[[-14  13  36   5 -16  -3  35  -4]
 [ -9  -9   7  21 -13   5   9   1]
 [-10  12  14  -9  -6  -7  15   1]
 [  9   9 -13 -20  17  -8 -15  -3]
 [-20  17  33  -9 -19  -6  36   5]
 [  0  -8  -4   4  -4   6  -2   6]
 [-20   0  25  19 -22   1  28   1]] | 1

[[ 23   6  -4  23  -2  14]
 [-23 -13  -1   4  -8  -9]
 [-22  -1  30  -9 -22  31]
 [-16  -7  16   8 -18 -15]
 [ -2  14 -32  19  13  24]
 [ 11 -10  14 -25  -7  16]
 [-20  35 -17  34  20  -9]
 [ 23  -7  13 -18 -12  -3]
 [  0 -19   7 -27  -5   7]
 [  7 -14 -23 -16  12 -32]] | -16

[[ -2  26  11  18   6   6  -6 -35 -18  -3 -13]
 [  3   5   6   7   9   8  14   6 -11 -22 -22]
 [  9 -13  15  18  11  12  21  -7  -9  -2 -17]
 [  7 -16   7   6   5   7  20   7  -1   1 -14]
 [  9 -15  14  17  11  12  23  -4  -8  -2 -18]
 [  7  -8  10  11   6   8  20  -1  -4   1 -16]
 [ -2   9  -5  -6  -3  -6   2  12   6   1   0]
 [  8 -29  11  11   9  12  17   0  -6  -3 -11]
 [  0  29   7  12   4   2   3 -19 -12  -6 -13]
 [ -3   2 -22 -25 -15  -9 -13  27   5  -9  41]
 [  0  18   5   8   6   3   5  -6 -11 -14 -16]
 [ -2  17  -2  -1  -2  -5  -2   0   1   2   1]] | 1

[[ -1  -3  -2   0  15   3]
 [-12 -11  -8  -6  36   1]
 [  7  17  14 -14 -15 -18]
 [  5   2   1   5  -3   4]
 [  7   2   1  10 -11   6]] | 10

[[ -6   2  -1  24 -13   6  18 -22 -12   3  26  10]
 [ -9  -8  -1  19 -18   6  44  -7  -7  23  10  28]
 [ -2 -16  -5  12 -16   5  39  -2  -3  14  17  23]
 [  4  -4   3  33   2   0   2 -21   0  13  36  10]
 [ -9  -8  -2  19 -18   7  45  -7  -8  23  10  28]] | 23

[[  5  10 -43   7  12  16   4  -4  11  11]
 [ -9 -15   5  -9 -18 -15   8 -26  13  -3]
 [ 10  -6 -12  -2  -5  -2 -11  -4  -7  -1]
 [-13   3   1   0  -6 -33   6   3   2 -12]
 [ 14   9  11  14   4  -5 -10 -10  25   0]
 [  1  -3 -20  -7   2 -11  -2  11  -2   5]] | 11
---
[ 43 -26  20  27] value 27
[-20 -18  -9 -30   1 -17 -37] value -37
[ 39   0  15 -28  -4   7] value 7
[ 27  45  -9  31 -27 -37 -11] value -11
[-18  21  39  21] value 21
[  4  13 -12  34  -6   2   1] value 1
[ 22  -5 -39 -12 -27  29] value 29
---
[-21 -17 -23  35  12]
-17
[ -2 -13  27  45 -38   2]
-2
[  6 -31  10  38  -2  23]
6
[-33  -1  28  15]
15
[ 4 11 -2  0 32]
4
[ -8  21  37  17 -36 -13]
-8
---
[  6 -38  -1 -27 -41] gives -1, 6

[  5  33  21 -16   0  24  15] gives -16, 33

[-36 -31 -21  34  39 -14  25] gives 34, 39

[  1 -14  20  39  10  32 -30] gives 39, 39

[ -3 -38  12 -17 -12  14  33] gives -17, 33

[[  0 -21 -14   9   6  -5 -12]
 [ -1  -6  41  34  -3  -1   1]
 [ -4  11  -8 -19 -10  -4   0]] gives 34, 41

[ -4 -41  -3  -2 -31] gives -3, -2

[-27   7 -35  -3  16] gives -35, 16

[[-10 -10 -10 -39  -6  -8 -16]
 [-10 -11 -11 -33  -8  -9 -16]
 [-13  -7 -10 -42  -8  -8 -16]] gives -33, -6
---
[[ -5   9 -18  15]
 [ 42 -39   0   1]
 [-14   4  19  21]] yields -14

[-44  39 -42 -40  42 -39] yields -40

[ 28   0 -33   5] yields 5

[[ -8 -34  -7  27  -8  -8  30]
 [-10   3 -12   4 -11 -10   0]] yields -11

[[-26 -20 -15   9  26 -10  -2]
 [  9 -17 -16  17 -23  -3  16]
 [-37  -4  -3  -5  40  -4  -1]] yields -23

[-31   3  13  14  45  14] yields 13
---
[[-14 -11  -2 -18   5  30 -25]
 [  8   5   9   3  -6  -7 -33]]: -2

[  3 -39   4 -36  18  -8  14]: 4

[[  2  -2  -1 -12  16 -40]
 [  2  -1  -2 -13  18 -42]
 [  2  -1  -3 -15  20 -45]]: -1

[[ -7   7  11   5   2]
 [ 38   1  10  20  20]
 [ -1  10  12 -19   7]]: 11

[[  1   8   0   0]
 [ 37 -19 -25 -13]]: 0

[-6 11 34 35 17]: 34
---
5103,4189,2579,2202,8239 -> 4189
21,92,10,54 -> 92
6,2,9,2,8,3 -> 2
31,127,166,162,143,203,111 -> 127
-425,-548,-460,582,-195,-53 -> -548
25,1,2,96,29 -> 1
88,64,56,242,81 -> 64
4,-29,-27,32,22,25 -> -29
---
Q: 4,-20,38,30,-17,-40,18
A: -17
Q: 37,15,-8,1,-3
A: -8
Q: -35,10,2,-25,0,-2
A: -25
Q: 1,7,10,12,-34,27,11
A: -34
Q: 5,-37,-24,34,11,12,-20
A: 11
Q: 8,-21,9,40,-35,19,-21
A: -35
---
 127   449   551  -707   258   244  -672 => 127, -672

776   87  722  653  296 => 776, 296

8131  8262  1248  7532  1656  1646  7879
7038  7104  2626  6598  2909  2911  6866
=> 8131, 6866

4088  5021  6880  2819  5036
4832  4577  5598  3605  5291
4699  7926  4082  3992  4053
=> 4088, 4053

-39   47  -30   -3 => -39, -3

85  82  25  16 => 85, 16

103   79  172  355   28
 51  241  567  894  268
=> 103, 268

 -80   217  -510  -192   -13
 344    78   630   478   415
  66  -322   543   -20   399
=> -80, 399

-21   33   -8  -39  -46    0    1 => -21, 1
---
(9318, 7631, 6127, 1999, 6871, 4994) yields 9318, 4994
((56, 67, 44, 5, 76, 74, 19), (32, 93, 87, 84, 30, 53, 32)) yields 56, 32
((15, 163, 15, 207), (234, 58, 234, 88)) yields 15, 88
((-14, -49, -45, -49, -1, -38), (-30, -47, -31, -41, 41, -49), (-26, -48, -42, -46, 15, -46)) yields -14, -46
(7, 8, 3, 2, 0, 3, 4) yields 7, 4
(9329, 2156, 8925, 1784) yields 9329, 1784
(98, 86, 67, 19, 51, 43, 93) yields 98, 93
---
[[58 63 55 40 45 72 49 60 58]
 [89 51 53 24 50 85 57 34 37]
 [56 57 55 54 49 66 53 53 57]
 [74 48 53 31 58 75 55 50 40]
 [64 53 57 38 54 63 64 39 51]
 [61 51 55 45 57 66 53 56 48]]	56

[[217 193 230 179  97 128 123 118 219 208 158 152 174]
 [ 82 191 252 152 170 149 160 167 134  91 145 131 212]
 [157 148 101 166 156 180 172  25 175 156 126 187 188]
 [ 83 152 232 121 164 174 144 202 180 124 166 120 188]
 [ 89 152 211 157 211 141 135 155 152 114 153  98 163]]	98

[[  9  -7  13  10  -2  -1   1   0   0  -2 -11]
 [ 11  -4  -9 -10  16  -9 -15   5   6  -4  -6]
 [  8  -3  -9   5  -1  -5 -17   9  10   4 -15]
 [  2  -7   8   0 -28 -10   1  18   1  -1   4]
 [ -1  -1  17  -1  11  -5 -14   2   7  13   7]
 [  1 -11  27   4   5  -7   0   5  -9   7  -4]
 [  3  -4   1  11 -14   4  -9  11  -8  14 -10]
 [-11   4  14  14   9   7   4   3  -2  -4  -7]
 [  3  -4 -11   3 -16  21  -8   3 -17 -11  -5]
 [ -4   1  13  17   7   1  -3   6   0  -3  -4]
 [  9  -7  -9   1   3  -1 -18  13   5   4 -10]
 [  2   3  -6   7 -14   2   0 -15   7   1 -12]]	1

[[42 40 42 60 66 59 43 31]
 [41 49 56 31 33 47 48 23]
 [40 34 39 28 51 26 51 28]
 [73 46 44 38 72 50 44 50]
 [64 55 27 33 37 45 63 44]
 [56 58 29 34 54 38 41 40]
 [32 77  8 66 64 49 38 29]]	38

[[788 544 831 693 389 736 179 861]
 [844 649 467 707 522 324 632 241]
 [227 342 616 162 917 685 380 196]
 [361 734 310 234 256 667 838 265]
 [325 338 418 202 576 463 731 251]
 [169 507 782 488 202 277 511 524]]	511

[[130 172  94 120 131 156 186 151 152 159 216]
 [111 195  56  57 182  71 181 101  95  27 172]
 [185 110 176 173 118 182  45 157 178 194 194]
 [175 134 139 102 155  98 138  70 193 146 135]
 [168 133 128 134  87 178 137 169 194 183 172]]	183
